[[136 128 123 124 123 131 117 111]
 [115 137 116 125 135 143 124 110]
 [110 122 135 135 142 127 140 143]
 [142 130 120 126 120 132 124 112]
 [120 127 132 125 135 130 128 143]
 [121 116 128 136 134 119 128 141]
 [145 121 140 126 108 116 126 147]
 [131 116 126 122 124 109 133 149]
 [ 99 137 119 129 147 133 119 114]]
|
[[111 136 128 123 124 123 131 117]
 [110 115 137 116 125 135 143 124]
 [143 110 122 135 135 142 127 140]
 [112 142 130 120 126 120 132 124]
 [143 120 127 132 125 135 130 128]
 [141 121 116 128 136 134 119 128]
 [147 145 121 140 126 108 116 126]
 [149 131 116 126 122 124 109 133]
 [114  99 137 119 129 147 133 119]]

[[117 125 133 139 125 125 123 123 123 135 128 124 125 128]
 [114 124 124 122 136 115 128 130 128 125 123 130 133 130]
 [155 123 120 133 135 136 119 127 126 117 114 135 127 125]
 [129 130 128 127 127 125 129 131 123 136 126 129 133 130]
 [119 119 124 113 139 121 125 133 130 117 123 140 130 145]
 [123 137 121 118 125 136 133 121 132 122 122 124 130 125]]
|
[[128 117 125 133 139 125 125 123 123 123 135 128 124 125]
 [130 114 124 124 122 136 115 128 130 128 125 123 130 133]
 [125 155 123 120 133 135 136 119 127 126 117 114 135 127]
 [130 129 130 128 127 127 125 129 131 123 136 126 129 133]
 [145 119 119 124 113 139 121 125 133 130 117 123 140 130]
 [125 123 137 121 118 125 136 133 121 132 122 122 124 130]]

[[140 116 132 145 134 129 147 126 134 117 131 139 133]
 [128 145 128 118 129 125 124 136 129 129 135 135 118]
 [124 134 139 122 123 108 124 125 128 124 150 114 134]
 [128 132 129 145 108 113 117 112 126 119 136 115 116]
 [112 123 130 109 117 129 139 130 135 129 133 114 135]
 [119 126 123 111 115 129 138 122 135 136 138 115 137]
 [148 116 137 128 148 112 130 142 133 112 133 147 129]]
|
[[133 140 116 132 145 134 129 147 126 134 117 131 139]
 [118 128 145 128 118 129 125 124 136 129 129 135 135]
 [134 124 134 139 122 123 108 124 125 128 124 150 114]
 [116 128 132 129 145 108 113 117 112 126 119 136 115]
 [135 112 123 130 109 117 129 139 130 135 129 133 114]
 [137 119 126 123 111 115 129 138 122 135 136 138 115]
 [129 148 116 137 128 148 112 130 142 133 112 133 147]]

[[134 143 126 137 135 133 132 139 134 123 139 134 150 128]
 [123 137 133 129 134 123 136 127 141 135 135 138 151 133]
 [137 123 110 140 117 134 116 137 127 131 130 125 128 131]
 [128 124 146 115 143 134 145 111 143 130 119 139 131 134]
 [141 132 143 131 143 146 147 135 129 118 128 138 131 124]
 [110 122 129 116 128 110 126 104 142 143 126 137 138 133]]
|
[[128 134 143 126 137 135 133 132 139 134 123 139 134 150]
 [133 123 137 133 129 134 123 136 127 141 135 135 138 151]
 [131 137 123 110 140 117 134 116 137 127 131 130 125 128]
 [134 128 124 146 115 143 134 145 111 143 130 119 139 131]
 [124 141 132 143 131 143 146 147 135 129 118 128 138 131]
 [133 110 122 129 116 128 110 126 104 142 143 126 137 138]]

[[132 150 148]
 [134 113 114]]
|
[[148 132 150]
 [114 134 113]]

[[126 124 110 133 137]
 [124 121 109 126 130]
 [131 117 143 122 125]
 [131 125 152 120 118]
 [120 136 102 127 122]
 [129 136 131 133 130]
 [125 125 102 133 137]
 [128 123 134 121 121]
 [134 121 146 130 134]
 [134 132 151 132 131]]
|
[[137 126 124 110 133]
 [130 124 121 109 126]
 [125 131 117 143 122]
 [118 131 125 152 120]
 [122 120 136 102 127]
 [130 129 136 131 133]
 [137 125 125 102 133]
 [121 128 123 134 121]
 [134 134 121 146 130]
 [131 134 132 151 132]]

[[124 128 144 149 121 131 128 106 143 131 126 128 106 127 107]
 [115 104 127 127 136 132 103 125 127 131 117 104 125 138 126]
 [112 124 132 134 144 151 124 129 132 146 117 124 129 140 129]]
|
[[107 124 128 144 149 121 131 128 106 143 131 126 128 106 127]
 [126 115 104 127 127 136 132 103 125 127 131 117 104 125 138]
 [129 112 124 132 134 144 151 124 129 132 146 117 124 129 140]]
---
[[127 154]
 [122 105]
 [137 103]
 [112 151]
 [100 141]]
|
[127 105]

[[121 113 103 123 138]
 [113 124 125 129 142]
 [139 127 119 123 112]]
|
[121 124 119]

[[144 146]
 [114 131]
 [141  99]]
|
[144 131]

[[153 113 135]
 [107 115 114]
 [129 139 149]
 [132 154 139]
 [116 119 116]]
|
[153 115 149]

[[130 125]
 [124 131]
 [ 99 156]
 [156 103]
 [127 128]]
|
[130 131]

[[139 150]
 [140 152]]
|
[139 152]
